How the units are linked:
RQ ~ CR
RQ * DG
RQ ^ DM
RQ + DC
RQ § MF
RQ % CZ
HJ ~ GP
HJ * ZD
HJ ^ FC
HJ + NC
HJ § CH
HJ % FQ
GH ~ QC
GH * QQ
GH ^ LM
GH + FD
GH % SR
BN ~ QD
BN * JD
BN ^ JF
BN + CP
BN % BF
NT ~ DG
NT * FQ
NT ^ HJ
NT + DS
NT § MN
NT % ZF
MN ~ BM
MN * LP
MN ^ CH
MN + HB
MN % RP
ZB ~ PJ
ZB * QG
ZB ^ CT
ZB + SJ
ZB § QN
ZB % NZ
MS ~ FC
MS * ZH
MS ^ CZ
MS + NQ
MS § SF
MS % RL
TD ~ TJ
TD * TG
TD ^ DR
TD + JZ
TD § BL
TD % PZ
DS ~ RQ
DS * NT
DS ^ NC
DS + ZH
DS § HB
DS % BS
JL ~ CP
JL * RN
JL ^ MF
JL + RF
JL % SF
ZF ~ QT
ZF * MB
ZF ^ FQ
ZF + BS
ZF § RP
ZF % ZJ
SJ ~ BD
SJ * ZB
SJ ^ FS
SJ + PF
SJ § DG
SJ % QB
FC ~ HC
FC * DC
FC ^ FJ
FC + RG
FC § RJ
FC % ZD
ZD ~ ZL
ZD * SC
ZD ^ DC
ZD + HJ
ZD § RF
ZD % NQ
CH ~ GH
CH * RF
CH ^ RJ
CH + HG
CH % LP
CR ~ NQ
CR * NF
CR ^ TC
CR + BL
CR § DL
CR % FJ
TQ ~ ZG
TQ * LD
TQ ^ GZ
TQ + PR
TQ § MS
TQ % DR
FJ ~ BG
FJ * DH
FJ ^ NF
FJ + JM
FJ § BN
FJ % DC
BM ~ JF
BM * SR
BM ^ GH
BM + MF
BM % HM
NF ~ MS
NF * TH
NF ^ BS
NF + CR
NF § JF
NF % DH
TJ ~ ZB
TJ * PR
TJ ^ QH
TJ + MG
TJ § FQ
TJ % JJ
QH ~ CT
QH * RR
QH ^ TZ
QH + RT
QH § ZD
QH % PR
JM ~ MB
JM * FJ
JM ^ CR
JM + ZL
JM § CP
JM % FC
QB ~ HT
QB * NZ
QB ^ ZB
QB + GZ
QB § QT
QB % DZ
FQ ~ QN
FQ * NQ
FQ ^ ZD
FQ + NT
FQ § LP
FQ % MB
RP ~ HM
RP * ZN
RP ^ LP
RP + QC
RP % NB
RL ~ ZD
RL * TC
RL ^ ZH
RL + BG
RL § NL
RL % CR
BQ ~ QB
BQ * JJ
BQ ^ TJ
BQ + GG
BQ § ZF
BQ % QF
NQ ~ RG
NQ * MS
NQ ^ SC
NQ + FQ
NQ § PB
NQ % BG
ZJ ~ DS
ZJ * HC
ZJ ^ MB
ZJ + TH
ZJ § NB
ZJ % GP
HT ~ DR
HT * CF
HT ^ PJ
HT + MH
HT § DH
HT % PF
CZ ~ FJ
CZ * QT
CZ ^ DG
CZ + SC
CZ § RN
CZ % ZH
MM ~ CM
MM * NB
MM ^ RP
MM + JF
MM % FD
TC ~ SC
TC * BS
TC ^ DS
TC + RL
TC § FF
TC % NF
PZ ~ JJ
PZ * MH
PZ ^ TG
PZ + CT
PZ § JM
PZ % ZG
DL ~ PB
DL * JF
DL ^ FF
DL + GM
DL % BN
DR ~ QH
DR * GD
DR ^ LD
DR + JC
DR § RL
DR % TG
FS ~ GG
FS * CT
FS ^ JZ
FS + CF
FS § GP
FS % ZB
DG ~ NF
DG * QN
DG ^ GP
DG + RQ
DG § BM
DG % QT
BL ~ FQ
BL * CR
BL ^ RL
BL + HC
BL § GM
BL % JM
NB ~ HB
NB * LM
NB ^ ZN
NB + MM
NB % GH
FF ~ JL
FF * QC
FF ^ HB
FF + NL
FF % JF
TZ ~ TD
TZ * PF
TZ ^ HT
TZ + ZG
TZ § DC
TZ % RR
NZ ~ CF
NZ * RT
NZ ^ QG
NZ + QB
NZ § NC
NZ % MG
RJ ~ LM
RJ * BF
RJ ^ BN
RJ + QS
RJ % RF
BG ~ HJ
BG * RL
BG ^ MS
BG + MB
BG § QD
BG % BL
LP ~ SR
LP * PB
LP ^ RF
LP + MN
LP % ZN
SC ~ JM
SC * CZ
SC ^ RQ
SC + ZD
SC § JL
SC % MS
RR ~ PZ
RR * GZ
RR ^ PF
RR + QH
RR § SC
RR % TQ
CP ~ ZN
CP * BN
CP ^ DL
CP + QQ
CP % RJ
QG ~ QF
QG * ZG
QG ^ PZ
QG + ZB
QG § RG
QG % RT
JD ~ NL
JD * FD
JD ^ MM
JD + BN
JD % MF
PB ~ QS
PB * SF
PB ^ JL
PB + LP
PB % QD
JF ~ SF
JF * MM
JF ^ QC
JF + DL
JF % JD
DM ~ TC
DM * GP
DM ^ ZJ
DM + DH
DM § FD
DM % DG
MG ~ SJ
MG * TJ
MG ^ RT
MG + DZ
MG § NT
MG % BQ
TH ~ ZH
TH * ZJ
TH ^ ZF
TH + NF
TH § MM
TH % DM
GG ~ GZ
GG * BQ
GG ^ MG
GG + GD
GG § BS
GG % PJ
GD ~ RR
GD * GG
GD ^ DZ
GD + DR
GD § TC
GD % BD
QS ~ NB
QS * RJ
QS ^ CP
QS + SR
QS % CH
GP ~ BS
GP * ZL
GP ^ HC
GP + DM
GP § GH
GP % QN
BD ~ TQ
BD * PJ
BD ^ GG
BD + TG
BD § NF
BD % HT
SR ~ MM
SR * QS
SR ^ QQ
SR + BM
SR % HG
NC ~ DM
NC * HJ
NC ^ RG
NC + QT
NC § HG
NC % NT
QT ~ DH
QT * NC
QT ^ QN
QT + CZ
QT § HM
QT % DS
JZ ~ MG
JZ * TD
JZ ^ JC
JZ + QF
JZ § HC
JZ % CT
RG ~ ZJ
RG * FC
RG ^ JM
RG + QN
RG § QS
RG % HJ
PJ ~ LD
PJ * QF
PJ ^ BQ
PJ + BD
PJ § TH
PJ % CF
HM ~ JD
HM * HG
HM ^ SR
HM + RN
HM % HB
DH ~ RL
DH * DM
DH ^ TH
DH + FJ
DH § JD
DH % RQ
DZ ~ PF
DZ * MG
DZ ^ NZ
DZ + LD
DZ § DS
DZ % GG
CM ~ BF
CM * HB
CM ^ HM
CM + SF
CM % FF
SF ~ RJ
SF * CM
SF ^ RN
SF + PB
SF % NL
MB ~ NC
MB * BG
MB ^ NQ
MB + ZF
MB § ZN
MB % HC
ZN ~ HG
ZN * QD
ZN ^ PB
ZN + RP
ZN % LM
MH ~ JC
MH * HT
MH ^ BD
MH + PZ
MH § FJ
MH % TZ
LM ~ MN
LM * GM
LM ^ QD
LM + NB
LM % QQ
BS ~ CZ
BS * ZF
BS ^ NT
BS + TC
BS § QC
BS % TH
HG ~ FD
HG * CH
HG ^ QS
HG + HM
HG % MN
ZG ~ JZ
ZG * TZ
ZG ^ MH
ZG + QG
ZG § FC
ZG % QH
LD ~ TZ
LD * DZ
LD ^ QB
LD + TQ
LD § ZH
LD % GD
DC ~ BL
DC * RQ
DC ^ DH
DC + FC
DC § BF
DC % SC
ZL ~ ZF
ZL * JM
ZL ^ BL
ZL + GP
ZL § QQ
ZL % RG
HC ~ NT
HC * BL
HC ^ BG
HC + ZJ
HC § LM
HC % ZL
CT ~ BQ
CT * PZ
CT ^ TD
CT + FS
CT § ZL
CT % QG
FD ~ FF
FD * GH
FD ^ NB
FD + JD
FD % BM
JC ~ RT
JC * DR
JC ^ TQ
JC + JJ
JC § BG
JC % TD
QC ~ RN
QC * RP
QC ^ MN
QC + FF
QC % MM
PR ~ QG
PR * TQ
PR ^ RR
PR + TJ
PR § NQ
PR % JC
RT ~ FS
RT * QH
RT ^ ZG
RT + NZ
RT § HJ
RT % TJ
RN ~ BN
RN * HM
RN ^ BM
RN + JL
RN % CM
HB ~ MF
HB * MN
HB ^ HG
HB + CM
HB % QC
PF ~ TG
PF * SJ
PF ^ CF
PF + TZ
PF § RQ
PF % GZ
TG ~ PR
TG * BD
TG ^ GD
TG + TD
TG § CR
TG % MH
ZH ~ DC
ZH * DS
ZH ^ QT
ZH + MS
ZH § CM
ZH % TC
QN ~ TH
QN * RG
QN ^ ZL
QN + DG
QN § SR
QN % NC
CF ~ GD
CF * FS
CF ^ QF
CF + HT
CF § DM
CF % SJ
QQ ~ RP
QQ * CP
QQ ^ GM
QQ + GH
QQ % QS
GZ ~ MH
GZ * QB
GZ ^ SJ
GZ + RR
GZ § CZ
GZ % LD
NL ~ RF
NL * FF
NL ^ CM
NL + QD
NL % DL
BF ~ GM
BF * MF
BF ^ JD
BF + RJ
BF % JL
GM ~ LP
GM * DL
GM ^ NL
GM + LM
GM % CP
QD ~ CH
QD * NL
QD ^ SF
QD + ZN
QD % GM
JJ ~ NZ
JJ * JC
JJ ^ PR
JJ + BQ
JJ § MB
JJ % JZ
MF ~ DL
MF * BM
MF ^ FD
MF + BF
MF % RN
QF ~ DZ
QF * JZ
QF ^ JJ
QF + PJ
QF § ZJ
QF % FS
RF ~ QQ
RF * JL
RF ^ BF
RF + CH
RF % PB

The rows follow the links: the fewer symbols apart two units are, the more alike their rows tend to be.

Rows of some units; one shown again gets a slightly different row:
NB
-6 -12 -3 15 -2 12 8 10 -7 33 -26 27 17 -5 6 25 -35 0 15 -4 6 -12 44 -6 -4 15 -16 -21 -14 -15 3 17 7 -6 -20 -20 -28 -31 3 -35 -4 1 -3 -6 -22 12 0 29 19 -22 34 12 -25 -6 2 14 -27 -17 36 7 6
TH
11 1 -17 -1 -9 4 2 17 -48 33 15 21 28 3 17 10 2 -25 26 16 -20 -3 8 -1 14 15 -15 -42 13 22 -9 -7 7 -18 -17 -2 -23 -5 -3 -21 -3 10 44 -6 -16 1 -2 11 41 -43 16 23 -13 17 13 -5 -7 -9 27 1 -13
HB
-9 -9 -13 -12 3 -13 18 -6 18 11 -24 23 -27 8 2 -11 -33 13 17 -54 21 -27 -12 22 -20 12 -2 25 11 -1 27 27 22 29 -40 -10 15 -8 3 -13 13 -14 -22 -13 25 -3 -10 19 -7 11 16 -6 14 2 -5 22 -36 39 -9 3 19
RR
18 17 39 16 -21 8 -23 -2 3 -37 30 -14 20 -13 -6 -6 40 13 -8 31 0 38 -2 -13 19 -20 7 -8 15 15 -13 -4 -34 3 28 16 -14 -2 0 13 -26 4 -8 23 -8 -22 -9 -3 -12 6 -37 4 33 11 2 -11 27 -12 2 -24 4
DH
39 29 -4 -2 0 21 -6 9 -40 15 -5 16 15 6 7 24 5 -16 -6 32 -19 8 12 -43 17 11 -14 -40 -24 19 -9 -19 -8 1 0 10 -25 -26 0 -4 -14 8 39 -19 -20 22 21 -20 30 -19 16 14 -13 21 16 4 17 -10 5 12 -4
CH
24 15 -2 -2 0 -2 4 -15 9 16 -33 28 -29 -3 1 -13 -11 18 2 -39 15 -4 -8 -21 -1 17 -3 11 -3 7 26 14 4 45 -32 3 -5 -33 6 -14 3 -7 -7 -17 32 9 5 -2 3 16 16 -11 29 21 -7 40 -19 45 -29 1 24
JM
5 4 -42 -25 35 -11 13 -7 -12 3 -9 -15 -26 25 4 1 -20 -22 -13 -1 -11 -21 -7 -11 -16 17 -2 -5 -31 -7 -2 -31 11 -2 5 6 27 9 -8 18 29 -2 12 -19 10 24 27 -53 -1 12 7 -10 -33 2 0 -1 13 8 -37 43 -3
ZG
43 8 -6 -18 1 2 7 -22 -25 -18 27 -19 4 6 -13 -6 40 -15 10 15 -22 13 -30 -17 -1 7 -1 -5 9 35 -8 -19 1 -3 32 29 18 8 -1 29 -8 18 17 -26 5 -3 0 -42 -1 1 -27 -3 15 17 3 -9 28 7 -24 10 5
GP
-10 2 6 19 11 8 0 -4 15 4 -11 -23 7 2 -4 19 -13 -10 -23 45 1 2 35 -23 -2 -8 -10 -11 -49 -33 -21 -15 -4 -13 31 -16 1 -10 -2 1 0 6 -17 11 -22 24 13 -17 -10 -6 6 -4 -50 -22 -3 -5 18 -42 16 11 -13
QT
-9 1 15 4 -1 -1 3 -19 48 -34 -7 -19 -26 -2 -15 -15 3 19 -25 -6 19 2 -9 3 -16 -15 20 32 -8 -24 2 6 -13 17 9 5 27 3 0 16 1 -14 -48 14 22 -7 -2 -5 -42 33 -25 -28 10 -14 -14 3 -1 3 -34 -5 7
NC
7 11 -8 -20 4 -9 0 -23 27 -22 -7 -6 -40 1 -7 -23 6 19 -8 -27 5 -6 -29 3 -7 6 12 28 6 6 12 4 5 32 -6 13 27 5 0 26 0 -11 -17 -7 35 -3 8 -31 -28 39 -11 -25 31 0 -5 19 3 38 -56 6 13
QS
18 -4 -16 -12 7 5 30 -34 17 16 -39 9 -33 8 -11 -4 -34 8 -2 -39 10 -18 1 -20 -14 24 -8 8 -26 -2 22 6 17 32 -13 8 33 -31 4 -5 11 2 -21 -38 24 26 5 -29 -19 16 18 -19 -14 -1 -11 30 -14 17 -18 19 15
ZB
6 -11 4 1 3 -3 0 -18 20 -35 28 -29 -4 7 -18 -9 26 -7 -11 21 2 13 -8 -5 -7 -7 12 12 -4 -5 -10 -17 -7 -12 52 16 43 27 -1 39 4 11 -15 -12 1 3 -6 -31 -26 15 -36 -17 -9 -14 1 -25 40 -27 -18 1 -8
TQ
-20 -12 31 10 -16 -6 -13 12 27 -37 38 -25 31 -11 -17 -9 33 7 -6 9 0 21 -3 31 1 -31 15 15 29 -8 -12 5 -19 -17 27 10 7 28 -3 16 -8 -2 -16 30 -12 -26 -17 22 -21 3 -34 2 20 -17 -1 -37 13 -19 12 -28 -7
DL
-15 -17 -40 -15 20 -10 23 12 -7 34 -27 13 -18 14 8 6 -44 -13 13 -32 4 -29 1 13 -11 16 -8 5 -8 -10 6 5 24 7 -28 -16 11 -4 -2 -21 29 -12 8 -13 3 21 3 -4 16 -5 36 0 -33 2 -7 14 -26 11 0 29 2
BM
14 -6 16 25 0 17 22 -20 32 13 -47 6 -6 -11 -16 8 -25 21 -7 -12 23 -3 38 -26 -3 18 -8 -6 -38 -10 6 19 -3 22 7 -16 4 -41 5 -13 -11 5 -40 -18 3 23 -2 -1 -14 5 9 -17 -26 -23 -11 24 -23 -19 14 -4 9
JZ
-25 -22 1 1 1 -2 -9 17 0 -14 36 -27 31 7 -1 18 13 -19 -3 32 -13 4 7 14 0 -24 -1 -13 11 -11 -26 -22 -15 -39 29 -3 6 34 -9 12 4 2 15 19 -26 -2 -10 5 -1 -15 -11 15 -26 -17 0 -38 21 -46 24 -6 -23
QF
-8 -4 9 5 -8 6 -14 22 -26 -10 38 -14 43 2 4 17 23 -20 1 39 -20 12 5 12 15 -16 -4 -30 11 8 -22 -14 -10 -37 28 -3 -12 23 -8 8 -8 8 27 8 -34 -12 -7 12 17 -26 -13 16 -13 1 13 -37 20 -38 29 -11 -15
TC
-49 -3 -30 -24 21 -29 -4 17 -13 10 8 -8 -14 15 18 -17 -15 -15 11 -26 1 -23 -33 44 -12 -9 8 23 26 -8 8 -2 18 -5 -30 -10 6 36 -13 11 35 -29 17 21 10 -12 6 12 7 8 8 4 2 4 3 -10 -7 34 -22 19 -7
QN
8 -14 -6 4 10 4 17 -27 37 -23 -12 -21 -16 0 -29 -3 -6 3 -15 -2 5 -3 6 -15 -12 5 12 19 -33 -10 -9 -3 -2 7 37 7 50 1 4 14 7 7 -41 -16 15 13 -9 -36 -29 22 -18 -32 -23 -26 -13 -2 12 -21 -14 9 3
MF
37 3 20 19 -11 28 16 -19 15 22 -36 21 -3 -13 -11 10 -16 22 -2 -4 14 1 34 -36 2 20 -9 -12 -28 1 8 23 -4 20 -5 1 -2 -49 13 -25 -19 19 -30 -27 -3 20 -9 -2 -1 -4 12 -10 -13 -9 0 30 -21 -8 25 -8 19
DG
14 -11 19 23 -4 17 15 -24 38 -18 -8 -19 4 -10 -26 9 2 6 -11 18 16 9 38 -22 -6 -4 4 -2 -34 -8 -9 -1 -17 -3 44 1 25 -21 8 4 -17 19 -49 -3 1 13 -11 -12 -27 6 -19 -15 -25 -35 -2 1 11 -40 18 -8 3
PZ
-3 2 -25 -24 22 -9 4 -3 -22 -22 28 -34 -10 18 4 1 19 -25 -10 23 -21 0 -23 -1 -6 -5 10 -4 -7 5 -17 -33 -2 -11 30 14 22 35 -6 31 11 4 22 -15 0 8 14 -42 -2 12 -15 -5 -11 2 8 -28 35 -9 -35 27 -15
DS
-17 -15 -13 -25 -3 -23 8 -4 10 -16 2 -1 -18 2 0 -28 8 3 24 -44 3 -25 -34 36 -18 -3 6 36 38 12 22 13 21 9 -25 4 24 22 -5 10 19 -7 -4 4 32 -21 -16 5 -14 15 -9 -10 33 2 -9 0 -15 37 -21 -7 7
NQ
5 -1 40 26 -33 1 -16 5 12 -12 7 15 31 -23 -3 0 16 33 11 -4 16 17 15 16 16 -18 1 2 35 7 0 23 -15 -6 -11 -12 -33 -9 5 -19 -22 -1 -20 17 -9 -27 -21 49 -7 -9 -15 11 33 -3 3 2 -16 -2 35 -41 11
ZD
46 27 30 8 -24 17 -12 -18 -2 -5 -3 24 1 -14 -10 -7 34 19 -5 -3 4 20 -3 -27 16 2 0 -7 5 27 13 13 -15 29 -9 20 -32 -33 18 -1 -31 9 3 -2 13 -7 5 1 0 5 -18 -1 58 23 13 26 -1 31 -16 -17 18
GZ
-2 5 34 12 -9 -2 -20 -1 32 -47 31 -25 10 -8 -14 -1 34 6 -20 29 7 25 -4 7 5 -25 21 12 5 -6 -16 -7 -30 1 40 9 13 16 -1 26 -9 -2 -28 24 -2 -10 -6 -1 -34 16 -39 -8 22 -14 -5 -21 30 -15 1 -24 -5
FF
-30 -9 -23 -17 17 -17 5 20 6 24 -33 21 -27 9 14 -4 -42 3 5 -35 9 -31 -10 22 -13 14 -5 24 -3 -16 17 17 23 3 -46 -22 -8 8 -2 -16 24 -19 2 5 17 2 9 15 7 6 38 -3 -1 6 -7 16 -31 26 -7 20 0
HG
6 2 -9 -14 8 0 11 -23 28 4 -38 14 -38 4 -8 -15 -24 16 -8 -42 20 -10 -5 -7 -9 13 4 30 -17 -5 18 16 10 39 -28 3 8 -17 5 -10 1 -12 -28 -9 32 10 10 -11 -13 21 6 -16 13 7 -9 33 -22 37 -32 5 15
LM
-29 -12 -10 17 6 8 10 6 12 23 -26 11 2 -2 2 17 -44 0 -4 -12 9 -19 38 2 -9 13 -11 2 -23 -30 1 12 12 -7 -12 -31 -2 -17 2 -26 11 -6 -11 -2 -17 8 -10 26 3 -16 29 -1 -42 -17 -7 5 -26 -26 36 5 -5

Each walk starts at a row. The symbols on each line, taken left to right, move it on to the next unit.
Each answer is a row, close to the row of the unit it stands for.
19 -7 -7 -24 6 -3 5 -26 -3 -23 22 -28 -7 14 -16 -5 27 -15 -2 3 -26 5 -23 -6 -13 0 14 2 4 21 -14 -20 1 -3 39 27 43 21 3 39 4 18 5 -20 6 4 -3 -57 -18 13 -35 -15 -1 6 11 -21 37 -9 -35 14 -4
^ § % + -> 28 0 -22 -14 7 10 29 -25 13 -7 -7 -15 -34 12 -19 -8 -2 -4 1 -21 -11 -14 -16 -13 -15 17 1 20 -20 11 10 -11 11 20 18 17 50 -5 0 23 12 18 -13 -36 17 22 -2 -53 -18 20 -13 -24 -8 -1 4 11 8 13 -34 21 3
* ~ + -> -8 -13 4 19 -5 9 -8 23 -19 30 11 4 35 -6 10 19 -12 -13 11 22 -5 7 23 -1 12 4 -14 -34 -1 -8 -17 -7 -4 -27 4 -18 -27 -1 -2 -30 -8 8 16 4 -43 6 -9 22 23 -30 17 22 -30 -5 0 -19 -1 -37 60 -7 -16
19 13 -25 -12 21 9 14 -7 -22 39 -39 27 -20 13 10 18 -30 -2 0 -14 -3 -19 15 -30 -5 31 -14 -14 -34 4 11 1 21 16 -31 -4 -4 -35 -1 -11 4 -5 21 -24 5 29 20 -23 21 1 29 -2 -17 18 2 28 -8 20 -15 27 5
+ ^ % * -> 22 17 -9 11 10 23 11 1 -23 39 -39 23 -6 -2 12 20 -24 0 5 0 0 -3 26 -39 7 22 -18 -25 -32 2 4 2 6 18 -27 -7 -29 -37 6 -24 -8 8 12 -15 -8 25 20 -8 25 -15 33 2 -18 17 6 27 -15 7 6 15 7
^ * % -> -7 -6 3 15 9 14 11 -12 22 22 -36 8 -11 -4 2 26 -43 5 -15 7 14 -7 44 -29 -6 11 -6 -2 -55 -36 2 5 -2 -1 1 -17 -8 -35 1 -20 1 -5 -26 1 -12 24 8 -1 -2 -3 24 -9 -42 -12 -9 14 -12 -25 22 15 6
43 18 4 9 -12 21 9 -13 3 27 -35 29 -10 -1 -13 10 -10 18 8 -10 1 -1 20 -43 5 28 -10 -12 -23 19 9 13 0 27 -20 2 -7 -54 5 -21 -19 13 -5 -36 2 18 -1 -13 9 -5 12 -2 0 10 8 33 -20 9 4 6 17
^ % ^ -> 10 13 10 17 7 17 5 0 -1 29 -38 21 -2 -7 -2 28 -34 4 -9 15 14 -3 49 -33 7 15 -17 -28 -49 -18 -6 3 -7 11 -17 -18 -22 -48 4 -25 -14 8 -8 -4 -20 22 12 2 14 -12 27 0 -29 -3 -4 23 -13 -17 25 6 6
% ^ * * -> 3 -4 -35 -13 23 2 17 -10 0 23 -44 12 -39 14 3 10 -36 -6 -5 -23 0 -27 12 -17 -15 23 -9 -1 -38 -17 13 2 24 18 -17 -8 11 -19 1 -4 22 -7 -1 -15 15 31 23 -20 2 9 36 -16 -28 3 -6 18 -17 3 -18 27 1
-38 -29 -1 16 7 1 8 18 -5 8 8 -18 21 -1 3 26 -24 -18 -1 21 2 -8 28 18 -3 -10 -11 -10 -18 -26 -16 -2 -1 -29 17 -29 -1 12 -7 -5 8 -6 -8 10 -27 5 -1 22 3 -28 15 12 -52 -25 -14 -19 -8 -48 45 1 -14
% % * -> 59 10 -13 -21 -4 12 10 -30 -15 5 -10 8 -21 2 -12 -7 17 -2 10 -14 -13 0 -18 -37 -3 27 -10 -12 -6 33 6 -3 10 22 5 30 26 -18 0 7 -4 22 12 -43 17 16 5 -45 2 5 -11 -19 6 15 12 18 10 19 -26 16 15
% ^ -> 65 19 23 9 -17 30 10 -21 -24 9 0 15 9 -11 -12 -3 22 3 12 8 -14 15 12 -44 14 18 -11 -22 -10 36 0 1 -8 19 15 17 -3 -35 11 0 -27 30 4 -40 -3 5 1 -19 6 -12 -16 -10 13 13 15 20 13 5 4 -7 12
37 23 3 -16 -9 7 -1 -24 -1 -9 -7 25 -23 -3 -5 -22 17 16 4 -18 0 9 -37 -22 5 9 4 10 11 29 24 8 -8 31 -15 24 -1 -15 14 8 -1 4 8 -9 25 -13 4 -23 -5 23 -12 -7 49 26 6 21 7 46 -44 -4 16
* ^ * ~ -> -25 -25 -49 -30 27 -17 15 19 -31 23 2 -10 -15 23 4 11 -20 -29 24 -13 -19 -25 -20 29 -15 13 -10 6 6 -4 -2 -17 34 -19 -10 -4 25 31 -18 4 33 -5 26 -20 -1 11 5 -17 13 -10 17 3 -34 4 -1 -16 -3 1 -9 32 -18
* % * -> 18 16 15 25 -2 23 -8 9 -15 17 -14 -4 26 -2 7 30 1 -5 -18 41 -5 14 43 -41 17 -4 -18 -40 -43 -9 -15 -10 -14 -9 20 -4 -28 -32 5 -6 -20 3 13 -2 -30 26 13 -9 13 -21 11 5 -30 -2 2 2 21 -37 29 1 0
13 -8 26 10 -7 7 1 -14 15 -41 19 -31 15 -1 -17 3 23 0 -11 34 -4 26 9 -13 -4 -15 12 -5 -10 -2 -21 -14 -22 -12 52 13 20 12 -4 26 -12 17 -23 2 -14 2 -16 -21 -26 6 -33 -13 -4 -17 -4 -31 31 -43 8 -16 -5
~ % -> 26 18 -1 -2 4 14 -15 8 -38 -11 31 -10 18 0 6 9 34 -17 -3 48 -26 19 -4 -22 21 7 -3 -37 -2 22 -19 -31 -14 -19 23 18 -5 5 2 17 -19 13 41 -11 -22 6 9 -22 16 -12 -13 12 4 20 16 -17 36 -17 3 3 -7
+ % + % -> 31 24 29 -2 -21 5 -27 -5 -17 -19 36 1 12 -10 -13 -18 51 2 -6 27 -13 20 -24 -13 17 -11 7 -11 25 26 -10 -8 -27 4 23 30 -14 2 2 28 -21 11 17 12 3 -20 2 -6 2 5 -34 -2 40 16 10 -2 26 11 -16 -19 6
5 13 -6 -23 4 -4 -8 -8 8 -37 28 -22 -15 3 -10 -21 35 1 -14 0 -5 9 -36 9 -2 -13 18 16 12 14 -9 -14 -11 9 21 22 25 30 -1 38 4 -2 -1 -2 22 -15 -1 -23 -23 26 -36 -10 34 10 4 -12 31 16 -39 1 -2
+ % ^ * -> 28 16 3 -24 -8 -1 -15 -11 -11 -26 29 -10 -3 -2 -3 -22 41 3 -5 5 -17 17 -33 -8 11 -9 10 6 23 32 -5 -12 -5 7 12 32 -1 22 3 32 -4 -3 22 -2 12 -17 2 -26 -5 14 -33 1 48 24 12 -11 25 17 -34 -10 -5
* * % + -> 1 3 33 6 -19 -6 -18 9 5 -23 46 -9 34 -10 -2 -4 40 8 8 14 0 21 -3 19 9 -24 11 0 38 11 -10 10 -17 -18 12 8 -15 20 -1 17 -27 3 -3 23 -13 -30 -17 25 -1 -6 -26 8 28 -2 7 -22 15 -8 22 -26 -3
18 2 18 -1 -29 -2 -13 9 -20 -21 46 2 23 -8 -7 -16 48 -3 13 7 -13 20 -25 13 6 -9 4 -8 50 28 -11 -2 -15 -2 4 19 -15 24 2 16 -14 6 21 10 -4 -35 -8 18 4 -13 -28 16 40 15 11 -20 13 13 5 -21 -3
~ + % -> -10 5 13 -5 1 -14 -14 -11 30 -46 24 -37 -5 1 -15 -16 30 4 -23 10 4 20 -18 5 -11 -19 20 27 9 -9 -8 -10 -15 -3 31 12 25 20 -6 33 1 -6 -21 21 11 -9 -6 -20 -33 26 -37 -7 18 -14 -3 -23 26 -8 -29 -3 2
~ % -> 36 8 29 15 -19 18 -2 -6 -6 -21 26 -15 24 -10 -18 3 41 -2 -2 39 -7 27 7 -21 12 -12 9 -22 3 19 -22 -15 -23 -15 42 22 0 -2 2 16 -23 20 -8 -8 -14 -1 -3 -17 -16 -8 -33 -3 -3 -2 3 -13 30 -23 7 -15 -7
